In the rows, 128 means zero.
Each row is followed by its class.
[158 128 159 146 138 120 137 136 112 149 160 124 151 131 134  96 124 128
 105 118 151  95 154 122  97 110 154  97 118 127 127 145 114 123 118 129
 135 151 119 121 127 121 123 171 127 110 138 122 143] => W
[188 120 156 153 157 123 149 135 134 169 107 145 198  51 113  88 100 113
  77 105 210 140 153 136  99  64 170 108  97  62 181 158 171 115  37 126
 172 117 102 211 159 111 119 188  98 138 157 124 146] => Y
[156  90 140 141 154 112 111 120 104 100 144 136 180  97 163 143 101  89
 149 158 146 154 108 104 149 125 125 122 140 121 170 122 154 170 109 146
 142  99 123 121 114 118 138 134 121 127 118 147 121] => J
[138 121  56 201 148 119 158 111 132 153 142 146 175 166 135  49 129 103
 118 167 145  34 119 123  71  86 111 158 154 195 174 131 186 119 109 129
 124 149  74 183  86 119 147 114 173  97 101 235 130] => J
[116 130 121 111 123 114 135 124 160 107 131 140 114 128 126 146 117 140
 128 110 157 127 117 138 135  92 122 173 183 129 110 124 152 132 119 120
 150 126  99 137  96 128 107 111 146 115 123  90 153] => D
[120 137 156 136 139 121 147 119  98 122 153 133 146 104 154  95 138 123
 119 131 145  91 162 129 117 103 155  87 113 123 105 133 134 128 112 128
 154 152 112 118 128 127 133 162 102 123 139 117 139] => L
[139 153  95 152 168 111 154  73  92 101  94 135 148 138 117 133 124 133
 124  97 188 156 123  85 175 123 106 138 201 143 119 133 162 101 118 151
 147 139 139 140 154 113 126 145 162 132  91 167 128] => F
[145 118 101 137 162 116  98  99 102 108 135 165 155 194 161 151  86  77
 164 137 137 157 101  80 115 147  74 134 187 111 149 118 168 164 115 191
  58 108  82  48  47  88 110  77  98 110 110 178 122] => J
[ 80 144  92 106  93 162 139 145 112  72 154 129 108 217 149 124 127  72
 106 110 144 115 136  98 165 106 139 211 209 164  75 132 142 152 111 122
  65 111 131  66  57 129 128 200 106  73 138 113 190] => C
[142 122  67 119 123 130 128 100  98 104 105 160 154 142 115 117  97 103
 122 136 146 112  91 130 127 113 134 134 171  96 129 124 147 155 120 161
 101 120 118 113  96 142 147 131 119  99 122 121 165] => J
[ 91 141 134 149  44  69 132  89 154  89 114 154 123 159 166 160 169 155
 152 113  80  31 134 117 151 182  78 120 127 156 104 127 106  99 204 110
  83  94 179  48 103 110  78   7 192 206  77 110 114] => F
[151 116 144 135 146 113 156 113 108 137 122 115 134 107 164 117 141  93
 137 126 176  73 124 126 132  93 123 128 125 126 138 127 166 117 122 108
 130 107 133 173 117 127 128 176  96 123  72 159 163] => S
[206 106 102 157 159 113 151 120 131 172  94 150 137 146 108 118  94 112
 109 167 195 127 110 121  63  80 111 114 134 122 173 121 179 130 134 145
 155 113 100 149  89 129 133 142 121 126  81 209 153] => Y
[135 116 138 118 143 104 139 122 114 179  92 120 179 102 172 100 111 128
 152 123 141 106 159  99  98 111 149 102 145 112 106 104 190 160  83 121
 109 184 102 123 118 115 112 161  97 121 144 147 130] => T
[118 135 100 123 138 161 139 104 113 102 105 141 172 160 108 117 144 104
 128 125 124 112  98 115 112 119 135 145 160 113  96 131 138 126 135 168
  88 144 119 102  93 142 133 147 115 133 114 160 195] => S
[118  97 151 144 131 114  95 122  93 102 159 125 162  86 155 156 126  89
 157 117 147 159 126 108 135 126 116 128 128 109 133 120 135 136  99 137
 127  93 112 110 132 120 142 114 116 137 139 165 112] => D
[171 145 108 126 101 133 135 117  81  87 101 146 153 136 123 111 143  99
 137 116 144 111  84 115 165 132 131 141 169  87  96 131 150 125 112 115
 106 149 139 116  93 144 140 159 116 126 123 140 150] => J
[131 120  86 103 137 148 140 103 105 108 129 153 144 177 108 119 146 102
 112 123 134 123  93 109 153 111 145 178 196 146 110 144 133 151 131 154
 116 131 138 124 105 144 108 153 132  96 127 125 151] => W
[172 137 117 143 131  94 145 101 116 137  83 132 129 101 138 112 182 109
 129 145 195 120 117 132 130 119 118 132 143 116  69 137 156 129 134 102
 154 149 136 135 113 127 148 139 101 112  75 160 119] => D
[ 93 124 105 130 162  99 141 122 109 126 159 115 122 150 137 119 142  93
 124 181 150 151  66 114 178 139  91 140 174 125 106 131 192 167 155 133
 103 118 110 110  98 127  96 160  77  91  78  99  96] => F
[121 127  74 149 151 100 127 121  81 114 190 132 160  80  64  73  88 154
 122 132 140  76  91 183  80 134 143  64 106 143 210 119 138 161 125 107
 142 156 122 113 160  79 170  94 172 127 136 140  83] => Y
[180 108 104 168 160 104 118 104  77 132 110 124 162  96 133 113 166 105
 124 183 177  86  85 130 141 110 114 101 121  90 110 145 176 128 139 105
 143 131 109 183 111 113 144 169 111 108  57 164 124] => Y
[146 117  52  29  81 148 104  40  42 101  99 196 156  90 181 133 158  89
 175 149 133 109  97 110 122 176 136  34 144 140 137  70 155 188 132  95
 117 204 195  68  54 124 195 188  93 131 138 131 176] => C
[146 140 131 154 200  99 172  53 101 159 122 147 138 155  96  92 143  99
 130 167 200 108 107  95  87 121 121  76 150 213 168 107 133 110 142 143
 172 124 129 144 140 116 180 169 132 133  84 192 111] => Y
[158 118 108 161 137  97 159  89  80 104  74 143 149  71 163  96 145 123
 146 136 237 112  86 129 181 129 108 119 140  91 101 114 161 139 137 110
 138 121  97 142 166 122 134 127 125 142  70 212 111] => P
[168 112 115 147 160 116 132 109 113 130 124 142 155 133 130 114 143 104
 116 168 177  86 121  96 109 102 113  90 139 153 138 110 144 123 114 122
 161 117 110 150 112 113 142 148 134 109  97 156 126] => C
[173 126 126 148 144 119 141  94 110 145 119 136 135 125 133  85 153  99
 108 173 196  97 105 112 119 118 118 104 126 151 135 125 150 117 107 126
 155 122 117 157 128 123 136 139 112 108  55 179 115] => W
[125 141 136 124 127 128 150 136 112 135 135 131 135 118 148  99 126 109
 128 127 152  78 151 132 108 100 143  93 125 111 124 133 134 130 109 121
 145 161 102 133 126 118 127 153 108 127 141 120 140] => L
[155 158 100 140 101  75 116 142 102  95 126 173 143 131 127 121 178 115
  83 185 195  82 116 109 120 127 105 133 138 109  57 114 161 108 150  86
 145  84 138 134  54 100 146 117  84 103  34 113 131] => P
[153 115  57 114 105 190 163 125 135 148 111 188 165 131  98 101  84  82
 124 125 138  88 116 186 104  66 110 174 145  80 135 122 150 165  85 152
 153 119  87  96  94 144 150 120 118 119 129 162 236] => L
[152  99 140 156 155 118 110 120  99  92 160 141 174  88 164 145  97  92
 167 155 140 144  95 116 141 113 118 108 115 117 158 109 141 132 103 116
 146 118  91 116 121 109 143 124 159 142 121 161 128] => L
[139 123  87  84 124 160 146  98 130 101 101 158 116 161  98 121 137  96
 110 150 133 115  75 149 133 132 123 124 174 116 107 127 139 161 134 167
 113 136 130  56 112 153 125 169 122  91 113 122 173] => F
[137 123 112 144 161 104 155  94 102 133 115 129 138 109 118 100 151 107
 124 161 180  96 111 122 115 105 116  91 132 141 116 116 154 135 142 138
 139 139 123 143 118 124 135 164 112 112  72 155 131] => F
[181  97 150 165 133 113  98 109 106 119 177 148 157 115 156 126 131  81
 132 165 133 116 107 117 151 128 113 109 123 118 161 139 127 141 110 114
 135 104 113  94 101 108 124 132 163 107 104 148 126] => W
[164 139 110 147 177 130 123 171  94  38 178 140 183 140  74 106 146 151
  38 132 228 124 112 128 114 116 203 117 177 114 198 155  78 101 167 185
 135 100 134 191 177  76 126 154 170 105 137  95 136] => P
[141 123  86 100  89 155 135 109 149 118 109 159 144 169 103 129 124  70
 117 133 153 124  96 124 115 108 149 184 200 130 159 142 114 130  97 150
 132 101 133 128  84 146 134 136 136 123 153 116 176] => D
[148  78 148 175 167 114 120 118 129 122 149 127 149  86 154 162  88 108
 161 131 134 152 117 130 141 130 135 110 132 131 183 133 153 141 125 113
 162  76 114 113 141 124 137 147 148 100 129 155 123] => P
[184 141 143 166 140  99 141 102 121 136 111 131 122 149 143 136 173  72
 105 148 194 105 134 110 122  98  98  95 153 122  99 122 132 138 114 139
 179  95 130 147 122 132 148 174  88 127  90 181 113] => P
[ 47 142 129 105  70 153 125 137 146 111 141 142 119 116 161 173  91 139
 131 116 122 124 131 124 168  85 112 134 114 131 132 122 134 130 101 130
 176  52 141 172 129 128 128  64  97 167 140  65 149] => C
[123 122 142 139 150 126 152 128 114 159 131 143 156 100 127  77 119 120
 115 140 152 109 148 139  91  98 169  86 114 137 128 133 117 134 128 137
 137 135 107 122 168 131 139 158 127 110 150 139 156] => S
[100 132 139  99 129 113 112  92 132 102 120 150 153 100 110 141 158 123
 134 110 142  88 163 105 128 131 107 115 127 119 135 131 123 128 102 133
 153 131 134  98 143 111 139  71 113 130 118 115  96] => D
[132 130  86  94 116 154 148 102 121 118 130 167 140 166 110 130 134  93
 115 134 127 110  72 107 122 148 128 145 188 140 123 117 155 139 139 150
 107 114 109 113  80 143 123 169 123 123 128 117 190] => P
[116 139 116 114 136 118 135 101 110 122 144 141 141 140 128 145 106 109
 128 102 121 106 142  91 125  96 117 136 148 112 133 134 149 147 120 144
 120 152 118 120 118 122 110  90 117 133 128 118 123] => W
[160 106  89 165 134  93 153  97 113 144 143 131 145 130 119 122 179  94
 105 173 172 104 121 134  99 130 134 121 143 179 115 131 122 139 164 111
 140 125 131 123  92 131 141 175 133 116  74 142 138] => L
[135  92 145 157 160 125 112 118 117  99 156 149 174  92 152 150 114  87
 149 150 136 151  99 111 159 118 113 105 130 132 164 121 140 130 125 108
 130  85 104  86 156 102 142 129 150 104 121 159 128] => S
[191 110 161 144 106 143 132 113 158 118 169 168 144 120 165 148 117 105
 134 140 134 133  93 111 162 109  74 163 102 140 195 151 133  86  92  89
 101  98  95  57   4 111  98 126 173 140 108 140 200] => C
[150  97 128 158 165 114 120 114 108 122 143 143 179 106 142 133  70 107
 148 137 154 153 117 105 150 116 108 140 158 114 184 142 170 161 108 139
 120 108  87  85  97  89 130 128 145 116 125 160 144] => Y
[122 131 156 125 169 146 134 129  98 129 173 131 162 131 135 116 124 117
 126 100 166 126 171 115 104 127 159  88 130 134 160 128 135 119 139 133
 144 146 114 158 157 116 122 185 115 109 142 140 128] => P
[ 44 142 110 152 171  90  98  48  40  65 130 163 120 111 136 130 151 149
 149 182 106  58 154  91 207  65  82 107 138 110  43 112 120 155 134  82
 162 184  91  36 203  79 180  78 128 149 100 120 115] => Y
[148 155 110  98 102 128 139  82 130 109 115 163 106 161  92 141 186  99
 111 125 112 108 115 122 126 140 137 147 183 164  91 141  99 126 131 151
 120 136 152  84  90 128 128 125 147 130 131  94 166] => D
[171  96 160 133 153 126  97 148 134 111 132 136 157 139 172 119 115 123
 144 124 151  75 166  71 102 107 112 122 129 104 111 120 124 131 153 119
 118 122  99  94  88  85 142 125 148  96 116 140 165] => C
[100 128  86 102 126 102 122 116 132 139 106 159 132 144 106 145 124 132
 126 111 109 116 150 103 106 130 114 130 183 123 102 129 143 153 150 135
 144 140 134  94  99 131 125  93 140 111 129 103 132] => J
[140  88 152 116 178 112  97  93 112 107 118 170 140 109 182 131 119  78
 177 169 150 146 121 108 129 117 110 112 123 106 163 115 132 140  88 143
 139 132  94  63 112 126 134 131 130 128 137 181 137] => D
[130 154 136 147 163  90 147  74 127 148 132  92 106 100  96 113 200  95
  74 143 139  68 128 143 141  91  99 108 129 114 102 137 169 139 107 122
 123 133 142 146 124 122 103 157  61 142  28  76 152] => S
[116 148 139 111 188 133 147 113  71 158 171 123 149  76 146 117 118  68
 131  84  92 126 115 124 137 117 106  59 107  74 181 139 171 120 114 150
  79 174 106 129 181 121 114 157 112 127 160 127 134] => J
[101 141 188 113 147 175 156 147 134 124 156 132 132 155 157 101 138  97
 128 126 166  98 171 121 116  90 137  90 105 160 129 123  94 113 123 130
 131 144 102  90 160 127 151 179 114  86 157 157 140] => C
[130 148 105 119 110 103 123 136 119 100  98 145 132 141 140 162 124 127
 156 133 105 103 174 110 150 106 104 121 169 137  93 114 128 147 136 114
 151 172 146 115 127 125 132 112 135 126 136 121 110] => F
[136 121 166 158 157 107 150 137 108 139 133 125 152 105 128  94 133 126
 119 140 158  87 166 127 114  98 155  76 128 119  94 134 126 139 115 120
 168 137 109 102 126 129 125 157 122 100 144 118 125] => C
[100 141 176 126 164 116 157  95 112 101 125 132 122  98 192 103 170 102
 162 147 153  55 141 176 136 102 138  56 143  79  96 126 175 177 134 121
 158 204  96  99 116 159 114 177  57 105 122 131 130] => P
[166 120  61 124 110 125 143 112  83  85 121 165 156 168 123 125 129 100
 113 145 154  87  75 119 125 105 141 153 196 101 106 114 155 150 135 134
 108 137 125  87  83 126 153 152 131 112 127 139 171] => L
[155 140 112  70 108 174 140 116 136 115 113 154 128 186 103 141 114  85
 126 131 134 112  97  90 119 104 129 163 194 147 142 108 121 146 108 152
 107 118 135  90  84 112 158 111 116 107 141 111 163] => C
[186  96  99 128 141 115 127  72 122  95 156 127 182  95 149 157 107 112
 152 173 134  67 108 129 131 108  93  83 100 167 178  92 145 155 126  97
  99 150  93  92 109 104 163 126 157  69  77 153  98] => T
[129 106 162 169 193 124 152  90 110 129 135 161 154  60 131 127  94  71
 175 164 144 191  40 134 126 122 130  68 108 154 172 114 176 131 100 131
 171 110  87  72 164 147 146 136 148 143 115 182 150] => L
[126 122 136 122 146 119 124 108 108 128 107 155 153 124 110 131 114 129
 170 103 126  99 142  80 128 107 122 133 166 130 141 121 157 135 122 127
 130 136 126 115 109 121 152  98 120 104 131 151 130] => S
[ 91 116 143 116 134 125 118 130 150 131 129 146 115 138 138 147 134 129
 138 130 117 120 168 104 153 113  94 146 139 132 112 138 123 129 116 121
 149 112 107  79 110 107 103 120 112 125 131 101 153] => D
[125  85 139 130 175  64 108 126  64 105 185 140 150  83 131 128 114 103
 153 140 156 204  95  83 158 131 159 120 140 146 198 115 127 178 173 131
 112 114 168 128 145 102 128 139 175 129 156 130  65] => F
[144 149 102 143 132  82 159  84  98 128 122 138 103 126 126 106 148 102
 132 152 194  69 121 135 139 111 118 112 144 164 116 113 166 146 107 113
 143 113 122 159 109 124 134 129 104  99  56 142 102] => T
[137 122 130 101 126 127 109 144 123 124 137 156 113 150 138 139 142 124
 131 126 105 106 145 101 160 112 114 192 156 112 124 154 149 139 132 104
 110 147 124  83  97  95  96 102 134 124 107  94 165] => L
[123 135 138 128 145 125 138 130 100 130 135 129 144 108 147 108 144 123
 115 105 144  96 148 136  99 103 151  99 122  91 125 145 141 116 122 131
 117 170 125 129 125 121 130 160 112 116 141 134 148] => J
[185 118  84 170 156  87 130 110 106 116 131 137 146 152 123  78 128 119
  87 192 232  82 102 121 134  89 109 130 159 160 146 114 145 131  76 133
 161  99  93 196 102 127 130 168 107  89  57 151 109] => W
[135 131 162 137 178 134 156  91  96 130 159 132 167  99 159 100 128  97
 127 122 148  93 153 119 101 111 151  66  90 131 146 138 146 131 121 144
 148 164 119 132 161 122 129 159 104 123 121 151 134] => W
[123 145 141 137 143 115 149 131 115 127 133 124 141 116 143  93 140 114
 113 132 153 114 154 132 108 109 153  82 132 123 119 133 135 143 111 122
 143 174 125 120 121 113 127 176 102 120 144 126 124] => J
[116 124 148 111 135 126 130  97 154 144 120 152 115 146 110 147 108 141
 143 122 119 155 151 125 134 104  98 144 146 157 125 116 129 144 118 104
 140 133 120  47 105  99 112 100 143 134 113 138 126] => Y
[144 126  93 152  89  49 134  72 100 138 135 159 164 114 135 114 182 132
  96 175 174  78 112 110  92 110 103 102 159 137  66 107 131 114 149  83
 175 144 138 108  86 137 149 110 168 148  89 150  89] => F
[166 113  98 182 136  84 147 106 118 149 114 116 136 149 134 123 139 122
 116 167 179  49 123 136 114 102 124 129 134 135 125 144 156 128 127  94
 158 124 130 163  98 115 145 168 138 106  56 142 131] => J
[101 142 145 123  76  77 110 108 109 131 141 123 119  91 123 170 197 137
 143 149 109  71 111 117 156 158 113  99 125 110  88 154 139 131 157  69
 166 167 145 124 120 131 121  99 140 172 102  57 107] => D
[137 134  74 142  94 136 133  62 106 117 145 164 149 163 109 138 157  85
  92 139 109 109  87 138 124 113 138 111 172 112 128 138 145 141 122 144
 121 125 139 116  99 146 129 130 139 122 139 118 133] => J
[150 119 114 176 154  69 155  65 101 131 149 125 122 158  98 116 204  97
  85 195 184  87  89 130 117 129 127 109 171 200 101 133 130 137 180 128
 155  99 138 131 101 137 132 178 159 122  45 151 115] => Y
[135 116  49 110 105 148 114  98  84  96 111 179 166 143 105 130 160  92
 128 123 151 132 103 105 108 106 149 146 185 143 120 114 114 123 138 132
 101 139 145 125  83 118 160 157 132 114 152 150 184] => D
[152 129  83 138 144 106 143 100  91 108 125 138 136 106 132  98 148  80
 128 159 176  89 120 120 114 119 126 114 122 151 112 126 149 144 128 121
 146 136 118 153 102 127 154 151 119 112  72 163 132] => L
[101 148 195 112 131 103 119 126 129  70 191 119 102 128 186 157 170  78
 104 107 130 122 163  76 191  89 107 138 125  93  62 126 143 159 128 113
 122 126 113 135 123  99  76 136 107 130 116  81  89] => W
[176 112 147 162 179  98 128 113 110  72 178 136 108  92 139 131 153 104
 104 188 126 137  49 150 161 117 154  78 114 129 177 140 128 149 132 139
 137  90 131 127 164  96 120 129 137 125 129 106  97] => S
[166  82 115 189 151  95  96 121 107 102 156 131 152  99 146 146 117  94
 132 182 126 123  79 121 162 125 131 104 145  88 151 148 134 165 138 115
 150  94 105  97 138  91 133 124 169 125 115  99 134] => L
[186 109 163 208 129  70 133 131  90 124 184 121 215 112 161 111 144 171
  92 151 172  35 163 131 113 114 154  79 129 110 125 135 189 149 125 110
 151 161 105 149 125 133 122 170  82 108 112  95 111] => W
[167 120  88 167 125  59 147 113  95 123 165 116 144 134  69  95 185 122
  70 183 204  59  81 137 107 111 105 108 150 143 108 108  98 116 157  72
 141 130 129 107 100 115 132 137 148 113  42 135  81] => W
[179 123  93 137 114 125 122 109  98  84 126 154 152 163  88 146 173  98
  89 150 138 104  83  84 161 120 141 139 204 157  99 124 143 140 113 121
 125 107 144 119  98 117 131 162 156  97 123  99 139] => C
[157 136 131 157 160  95 141  79 104 110 149 130 122 138 124 104 145 110
 130 144 150  74 141 154 111 112 127  58 145 122  91 125 129 147 146 113
 143 182 102  54 128 128 143 165 148  72 118 138 109] => D
[142 139  95 119 137 122 163 107 104 113 127 141 115 141 156 104 150  98
 121 158 206  91 133 139 123 112 110 109 150 170 129 110 147 136 147 111
 149 134 121 132 114 125 139 159  95  91  71 195 113] => P
[133  82 131 129 143 119 114 122  98 102 156 166 155  96 174 153 113 105
 153 153 133 146  82 117 138 119 124 128 133  99 160 103 140 108 134 119
 131  81 101 125  79 135 121 144 152 137 137 159 159] => P
[175 125  98 132 122  96 150 108  97 118 122 138 124 137 118 121 177 101
 108 179 193 105 111 116 152 107 117 128 161 154 106 120 140 133 141  93
 170 125 141 151  91 139 132 168 103 110  64 133 108] => L
[160  96 126 151 166 115 112 113 118 119 135 140 175 105 144 158 121 104
 151 142 142 157  91 111 125 133 123  91 136 114 156 123 146 132 130 136
 122 111 102 106 130 113 123 129 157 111 123 157 119] => T
[118  77 123 146 216 119 141  83 112 112 147 137 186  77 127 137  89 106
 143 147 131 141 100 109 147 105 124 139 117 159 197 150 154 140  85 147
 131  82 107  84 130 104 129 132 124 106 106 151 147] => S
[124 123  67 123 121 137 143  98 120  89  65 204 171 123 112  91 155 124
 102 143 153 120  96 141 114 103 150 148 182  83  90 126 154 130 100 132
 156 153 144  53 145 128 140 104 133 135 147 169 155] => F
[125 126 123 162 147 102 130 110 120 115 140 123 130 121 140 111 154 114
 121 157 181  90 124 124 130  87 120 120 140 144 137 124 162 130 109  99
 150 125 115 171 100 112 130 156 100 118  74 146 129] => S
